Each row has a class, written after it.
[ 225  113   66  443   87 -368  477 -246  205 -198  223 -353  -54  178
  116   78 -371  100 -204 -205  240  -39 -238  811   63 -235  302   91
 -188  -39 -120  322    5  271  195 -370  203]	K_584
[   1   66   63   16  240    4  -40   60 -235   14 -135   21  -35  -18
  110 -162  183  172  128  168  250   78   95 -208   71   -7    7  -36
  146  117  129  -93   46 -188 -369   96  -19]	K_939
[ 379 -360   33  151   21 -104  102   50  103 -771  -30 -254  176  -21
  164   93 -282   -7  -45  216  106  175  -58  605    8  407  235  303
 -101  -14  173   17   63 -106  297   -9 -319]	K_995
[ -30 -106    7  -41   55   76 -176   14 -231  203   15  -47 -115  -94
  107 -125   61  238   92  261  258   98  121 -533   79   62   21  -36
   79  182  151  -84  128 -264 -283   21  -86]	K_23
[ -35  134  132  -53  218   10 -241   32 -260 -260  -32   36  -66  -34
  306   77  345   85  257   68  277    6   26 -354  -50 -113  -75  262
    2  118  -23 -139 -188    3 -253  246   56]	K_939
[-661  -68   55  108  -88  295   43  157   -2  169  130 -219  -55  -52
  194  226  -90  -22 -298   11   28  -46  -69  321 -122  270  215 -315
  -89  273 -281   45 -141  337  430 -234 -287]	K_23
[ 301 -159 -226 -144  -78  121  -20 -281  206 -504   19  -95 -180  -67
   76  419 -532  132 -217  -34   93 -416 -296  246  153 -212  314  -33
   18   55 -229  118  523  -87  175   45  302]	K_354
[-225  241  259   92  237 -126  -64   76 -205  -85  -37  -62 -296 -304
  176  172 -298 -174 -102  615  566  311  -46  501  -86   72  325   32
 -284  -24  -82 -213  -12   44 -144  270  -61]	K_354
[  -7  -95  110  -18  -20  -40 -100  -91 -169   17   44 -140 -277 -107
  195   24   51  186   44  297  164  159  112 -402   84  119   16 -139
   24  271  132 -170  -15  -27 -243   14 -165]	K_939
[-410 -103  178   29 -139   85 -315  192 -160 -224  213 -118   52   94
   10   90  438  327  192 -372  -54 -253   85 -338  114  -28 -191 -229
  156    6 -304   36 -134   54  186 -301  -65]	K_951
[-126   99  213  108  -18  -51    3  -56  -57  185 -114 -245 -175  -64
  128 -132  264  289  -56  -41   80  108   65 -263  125  -51   56 -160
  -22  148   35  -21   28 -189 -211  127  -46]	K_711
[ 563  -63   70 -168   33 -279 -240   -9  209 -305 -215 -172  123 -345
  378 -155  286  420  241 -152   59   85   21    6 -323  -65  -56  418
  188  -90   61  -47 -335 -155    1  294    0]	K_995
[-116  103 -163  -84   93   37  116  -14 -134   78 -164  -63 -101   77
   45  -93  -73   40  -82  240  156  211  101  -65   96  229   66 -116
  -64   72  105 -116   66 -174  -58   98  -77]	K_311
[-269   99 -298  361   50   15   69  128  280 -176   46 -211  202  104
  162  -43 -133   12  129 -584 -232 -186   44  327   61  -39  102 -237
  204 -151 -340  -90 -145  -65  -56 -165 -191]	K_806
[ 136  159  162    0   23   22 -110  -66 -282 -224  112   43   19   26
  213   14   58  135   88  145  398  -61   93 -216  298 -179  -36   92
   64  194 -106   -4  258    6 -244   46   74]	K_806
[  78   59  127  -98  -65   47 -109  -40 -136 -135    0   19 -214  -35
  198   85  190  170  159   63  141 -100   59 -382  115 -160  -21   32
  -81  114  101 -105  -13  -44 -288   95 -109]	K_247
[-474   23  120  288 -334  -54   87  -47  195 -322  336  189  227  -38
  206 -164 -140  516   94 -114   -5   75  -26 -146  234 -618  -56  274
  195  189 -131  129 -150   31  120 -235  402]	K_995
[  40   77  141  406  397  -11  333   90  128 -693   42    3  171   52
  220 -211 -645 -118  -15  274   44  300  -34  517  280 -138  403  356
 -150   24   62  -31   39   45  244  -46  172]	K_354
[-228  -31  202   24   15  102 -321  132 -282  -26  122   60 -241 -204
   48 -110 -103  164   67  222    0 -181   96 -513   45   96  -21 -288
   12  248  -15 -272    4 -166 -279   33  -65]	K_806
[-172   -6  134   15  269  169  -14  -25  -33 -314    2 -121   15   57
  131  -20   89  163   20   54   26   28   16 -169  111    4  186   54
  -89  104  165   43  -42 -166   69  -40  -32]	K_951
[ -61   20 -138  -92 -207 -397 -379   79 -178 -419  142  -49  123  -91
  578   47  289  378   25  -93  555 -201  -52  -93   78 -379 -333  -87
  153 -148 -277  -77 -141  -21 -331 -220 -125]	K_23
[ 217  -44  154 -122  -16 -151 -271  -69  -57 -225 -212  147  -10 -173
  147  -55  349  413  239   92  271 -136   29 -487  218  132  -20  195
  -67   43  234 -146  -23 -149 -424  200 -271]	K_951
[ 129  131  183  -25 -125  -42 -194   42 -158 -108  -85   -4  -80 -133
   90 -127  311  360  197   72  156  -67  107 -521  105  -55 -172  118
  -20  112   80  -23  -54 -112 -364  -14  -63]	K_711
[-200  155  220  -88  -31  327 -259  194  -92 -149  -62  -11  -57 -240
   10 -170  218  265  126  130  133 -262   58 -616  142   48   70  -61
 -105   17  125 -162   86 -338 -186  119 -173]	K_850
[  42   70  182   23   38  101 -209  -44  -98 -252  -58   22    6 -105
  208   43  -88  282    3   30  237 -226    8 -192  120   19  158  -33
  -95  102 -125 -125   43    9  -47   60 -140]	K_939
[ -36  -38   77   11  196  -87   35   78 -124   39   61 -202 -118   78
   67 -208  146   60   91  175   41   31  105 -271  265  181    9 -215
  185  129  184 -162  112 -142 -199 -135 -144]	K_354
[-131  159  127  -21    3   40  -66   35  -71   32   62  -31 -138  -85
  152  -58   70  126   48  176  188   92   51 -321    0  -69  137   47
  -75  155   10  -80   65 -141  -59   93  -23]	K_247
[ -24  -90   91 -139  -76   36 -202  -22 -178   -7   54  -63 -166 -135
   95  -34   49  207  -65  146  145 -125  -33 -436   68  -70   -2  -81
  -20  192  103  -18   98  -89  -58  -29    9]	K_711
[ -92  -21  251 -173  161  -31  -85   18 -272  112  148 -150 -185  -77
  235  -47  311  203   31  307  305   50   57 -381   92 -105  -20   27
   55  130  130 -221    3 -142 -110   75   41]	K_622
[-588  120  106 -162   10  150 -248  -51   57  136  -29   63 -129  110
   77  -23 -131 -158   82  110  199 -370  -19 -519  102 -477  -20   -2
 -105   37 -174  203  364  -46  -61    1  241]	K_939
[  10 -222  358  -24  179 -114 -266 -176   28  -91 -351 -196   14 -354
 -150   95  372  432 -134 -203  -87 -770 -457   24  173  346 -178 -172
 -453 -363   50   73 -120   27    3  128  123]	K_939
[ -30   25  399  345 -323   -8 -313  468 -116  -41  311  100  -33 -277
  245 -233  203  255    3 -293   66  -42  176   20   54  127   38 -258
   49  -67 -289 -298 -237   58   72 -183 -246]	K_23
[  14    1   25 -140  131  120  -15   35 -268 -187  118 -136  -76 -169
   52  -52  -72   55   15  252  103   97   53 -213   73   -9   29   16
   13  255  151  -46  105  -86  -72   15  -25]	K_247
[  67  215   32  -65   77 -107 -116 -319 -183   32  -76  -27 -208  -21
  181   63  -35  166  -33  131  302   79   92 -233  125 -115  117  -46
    3  295  -57  -20   67  -93 -400  207  101]	K_806
[ -70  240  -55  150 -514 -233  317 -210   33 -331  185  -93   31  266
  -35  189   36  170 -201 -264  -82 -169 -142  322  286  -63 -196 -200
   16  129 -255   63 -177  398  345 -261  218]	K_806
[  44 -102  297   19   79 -175  -40  -88 -185  204  -62 -253 -139   14
   97   35  211  277   31  250  111  -35   31 -295  174  181   20  -30
 -154  135  147   70  141 -104  -90 -156 -203]	K_711
[  -1   27  179  108  282  114   77   84  -55  -73   23 -278  -54  -58
  266  -96  -29   63   15   61  143   67   43  -24  -36   46  268   73
  -91  149  112 -112  -28  -75    8   72 -282]	K_951
[   8   49   85  -58   49   -9  -91  -22 -270 -134 -173   53 -134  -31
   78   97   55  186   18  142   96   35  -59  -92  109  185   34  -14
  -98  149  106  -72  -84    8 -216   -2 -128]	K_939
[-338   63  183   55 -106   62  -32  203 -130   39  140  -75 -174  -37
  155  -87  277  188   77   48   57  -26  167 -423   42   25  -50  -67
  -18  163   35 -135  -44   -7   52 -181 -155]	K_622
[ 341  -57   15 -125  181 -125 -119  -58 -205   57   16  -43 -135  -86
  112    4  -14   51   69  199  337   30   17 -149   98   22  113   43
   91   94   77 -124  103   12 -270   19  -57]	K_622
[ 125   71  172   92 -114 -589   62 -506   24  211   30  -97 -153  -40
  345   71 -159  248 -287 -134  186 -153 -261  188   21 -399  151  124
 -127  305 -182  251  -13  141   94  133  463]	K_850
[-135    0  216  -32 -215  116 -197  -21 -235  -80   61 -118 -117 -183
  130  164  128  294   92  -72  120 -191    5 -275  149 -153   63  -43
  -39  157   -8  -94    0  -74   60  157 -132]	K_584
[  56  118   57  146  330  -82 -185 -137 -163  118  -94 -164 -114 -178
  179  -13   35  204  -46  238  342 -109   90 -497  130   48  202 -171
   15  118  -22 -196  111 -254 -336  104 -116]	K_311
[  26 -117   92  -85  270  104   44  -31  -92   43   -4 -226  -30   21
   76 -111  221   85   79   58  -63  -55   12 -292  109   13   13 -153
  122  235  181   23   70  -92 -151   45  -52]	K_247
[-637 -404  -54 -240  149  366 -387  360 -132 -145  -22  -59 -131 -473
 -192  225   78 -221   20   45  -46 -228 -329  187 -407  224  230  -69
   70  267   89  276  -62   94  371   91   -4]	K_584
[-152 -251  -48  138    9  476    2  -25  171 -314 -153 -375   36  -97
  -93  109 -440  196   78 -285 -359 -151 -223  320   57  267  434 -251
 -149  110  129  215 -100 -113  339    7 -201]	K_23
[ 462  -18   68  340   51 -134  289 -233   92 -137  267 -529   67   27
  397  319  374  243 -132 -410   36 -387  283  -47  261 -383 -142 -102
  263  -70 -223  -29  227  113  148 -338 -143]	K_311
[ 161 -288  -10  -90  179 -899 -228 -193 -277   38 -130  194  171  330
   33    6  -17  133   66   98  439 -214 -346  415  370 -252 -239 -303
  163 -216 -362  298  220  159 -337 -135  451]	K_995
[  20  -98  253  506  223  193   50  392   20 -318  230    9   27 -172
  277  200  146  -19    6 -257 -145 -220  -17  127  160  228   80   20
  -90 -183 -311 -367 -184  544  304 -195 -204]	K_850
[ 189  -12  -43 -208  -70  155   54  -81   81  -76 -495 -272 -175 -120
 -315   91  364   82  150   35 -268  -19 -118  -33  -61  601  113  118
 -485   43  374  240  -47 -399 -173  291 -212]	K_622
[-191  231   36   66 -126 -232  -43 -100  -42  390  157 -131 -274 -215
  303 -199   77  252 -264  190  236  124  274 -583 -135  -94  -87 -330
    3  211 -267 -334  -94   49   90  109  137]	K_951
[ -95  -39  104  -76  238  221 -124   83 -115   21  -50 -178   48 -265
  201 -230  219  178   46  256  165  166  112 -462   55  208  103   12
  -64  196  191 -144  -67 -152  -30  240 -172]	K_23
[  51  380 -119   46  186  337  120  162  157 -712   23 -187  372 -219
  239 -202  -64 -117 -145  119   95    4   -1  110  146 -128  -10   -5
   11  -50   62   -6    5  -74 -104  -96 -162]	K_311
[-286  339   11  143 -287   16  295  -24  524 -732 -443  -60  -14  258
 -109  -57  300  315   28 -314 -193   -4 -174  406  110  243    5  135
 -644 -223  131  595   15 -240  -66 -170  -13]	K_354
[-160   29    6  -92   97  262 -102   68  -88  -51  -58 -217  -18  -88
  120   17  170   62  -28   37   53   15   -8 -243  -24  -78  103  -56
   -8   23    5 -115  -43 -251   41  221  -68]	K_584
[  -3   -7  187   65  -42    8 -114  -37 -108 -182   25 -201 -117 -118
  209   54   15  126    2   50   51  -86    7 -170   94   61  112  -50
 -148  220  -65  -64  -53  -42  -84  116 -147]	K_995
[ 325 -131  253  -70  156 -486  203 -212 -221 -105 -119   71  229    3
  340  103  141  273 -159  101  298  268   -2  618  -62 -110  -53  382
 -103  154  138  244   34  268  167   57  -66]	K_711
[-570  249   -4  280   17  160  101  -20  182 -127  123  146   32   26
  150  -38   20  115 -134 -426 -299 -301 -369 -182  174 -365   60 -148
  -98   97 -263   16 -110  146  191  146  567]	K_995
[  15  -94  150  -60  196   44 -101  136 -219   27   83 -132 -149 -240
  128   45   94  169   31  176   91  -31    1 -206    0   55   93   -2
  118  113  130 -206   28  -63  -16  -16 -155]	K_584
[-487    0  -73  147  -22  -62   76   43   31  -25   -6 -128  118   -5
  -32 -157 -253   18 -227  329  -98  450   36  172  -98  184   50 -178
 -260   45 -145  128 -232 -103  295 -186   79]	K_951
[-338  439  270  316  -62  356  141  256  187 -574  103  215  236  228
 -223 -123 -277   33  -68   17  -29 -307  -86  228  167 -123   68  196
  -40 -106 -280  161  292 -191  139 -355  360]	K_939
[ 265  -21  148   15   48 -419  426 -115  333  -73 -228 -498  -66  295
  104 -287  529  282  164 -290  -40   -7 -148   77  357 -226  -65  104
   18  -51   47  268   53  -45  -99   27  225]	K_622
[  14  -46   29  199  409 -384 -156   68 -263  121  200   62  232  -10
  566 -208  357   94  166  136  808  458  173  229  -93 -188  139  248
  336   99 -112   32  -84  -14 -171   89   99]	K_806
[-224 -315  -76  115  -30  342 -300  226   64 -205  -20  125  -29 -122
 -100  337 -793 -296 -105    9 -292  -88 -392  526  -84  275  632  -61
   -6  156 -261  171   46  165  619 -209   -9]	K_806
[-273  146 -310   12  291  100  -93 -178 -162   83 -331  111   76  -76
 -335  370 -256   71 -320 -155 -119 -102 -317  193   64  251  209 -246
 -249 -159 -341   17  251 -190   70  290  284]	K_23
[  32   35  197   15   87  -24  119  -34 -100 -305  117 -170  -22  169
  135  -72  205  162  188   96   58  111  125 -314  319  -44  -40    6
   22  139  177 -111   83  -83 -115   32 -129]	K_951
[ 122   53  138   78  136   66  -41   36 -226   11   27   -4  -19  -75
   35   -6  147  149   76  225  285   30  111 -266  216   48   79   95
   34   47   76 -123   91  -56 -141  -24  -66]	K_584
[-225   46   86  -44  346  278 -158  -49 -214   49  -70 -151   -9 -150
   45    9  -49  139  -50  147  -26 -253  -40 -436  157   49   88 -200
  -69  159    2  -80   22 -130  -52   48    0]	K_311
[-236  465  152  187   13 -304  383 -239   14 -245   84 -372 -182  -17
  166   42  281  266 -330 -128   95  146  111   20  286   24 -153 -156
 -339  -71 -152 -167   69   82   70  109  132]	K_850
[ -51   16  234  -15  -64  -11   -3   74 -216 -109  -30  -20 -112  -11
  -60   64  155  134  170  183  151 -128   -6 -148  136  118  -38   23
 -106  127  188    5   98   16  -94  -22 -204]	K_951
[-177  112  111   64   18   27 -161   45 -157  -92  114  -36  -81  -93
  132  -63   47  210  -15  217  233  -73   85 -337   85  116   23 -210
 -153   73   -4 -155   59 -149 -153  -34 -120]	K_711
[ 275  -36  133   51  181  -19   13   89  298 -528 -151 -419   58 -162
   86 -168  237  209  -55 -216 -130 -479 -189   61   75   -1 -101 -145
  -64  -95 -122  232   44    4  -85 -151   55]	K_584
[-116   84  126  -82  258  -39    4  -97 -105  147  -97 -102 -230  -16
   34 -180   93  132   -8  208   62   15    5 -320   37  150   80  -91
 -193  193  159   -7   40 -208 -212  172  117]	K_951
[-100 -157  238  -80   58  -77  -81  489  330 -388  143 -431 -138 -337
  266 -206  569 -188  240  118 -107 -215 -173 -286 -291 -158 -204  169
  184 -129  114 -304 -418  111  357  181   36]	K_951
[  46    7  336  359 -346 -452  -83  -27  -68  532  279 -305 -219   15
   37 -184  320  190  -68 -127   11  149  269 -399  278  152 -130 -334
 -222    5 -199  139   42   76 -231 -618 -346]	K_806
[  75  -68  274  -36   42 -117  -15  -54 -223 -100   14 -202 -187  -75
  158   65  172  213    4  189  234    0   73 -153  193  113   -4  -33
 -200   -3  213 -172   63  -43  -93   32 -291]	K_247
[-115  219   77  -97  -36  276 -138  115  -63   34  -54  -34 -141 -185
   41 -159 -109  153   93  130   14    2  137 -346 -128   86  215  -11
   15  211  125 -162    1 -348 -107  176 -146]	K_995
[-195  233   78   67  -25  236  -72  135 -176  -68   53   28 -100  -94
  183  -88   67  124   33  153  214  123  186 -361  -28   70   37  -21
  -89  140   28 -274  -28 -139 -182  115 -181]	K_622
[-254  -58  219  -89  173  120 -102  145 -102 -197   88  -97 -127 -112
  149  -51   42  115   66  228  268  -94  -35 -253  131 -130  129   -8
  -18   94   49 -156  128  -67  -55   74  -52]	K_622
[ -62  -94  288   41 -152  -94   68  119   -8 -371  317 -181   31  -22
   66  106  157  203   67  -21 -167   -3 -107   61   45  151 -189  180
 -288 -133  120   -6  -75   63  371 -236 -115]	K_23
[ 551 -246  324  307   33 -491  209 -347   84 -142 -259  109  -17  155
 -212  154   21  279  -68 -463  -87 -544 -242  606  357  -24 -108 -165
  -65  -95   -7  259  179  406 -295  -41  130]	K_711
[ 407 -214  183  160   40 -230  -84 -183   73   32  -75  237  -40 -177
  285  128   37  583  -61 -206   81 -132  -76   -9  219 -170  104  124
  -64  -84 -174  -59   21  188  -86  -13  142]	K_711
[ 136 -200  244  -54  129 -127 -227 -113 -242  -64  -93  -58 -155   -3
  137  116  245  249   19  211  156    3   60 -257   28  229  -54  -48
  -30   96  265   -3   -2  -65 -206 -136 -263]	K_354
[  -8  110  170  -29  111  177  126   72  -81   -2   -2 -159  -84 -100
  193 -112  253  152  123  135  152  105  141 -162    8  190   40   93
 -117  169  159 -117  -36    6  -50  218 -156]	K_995
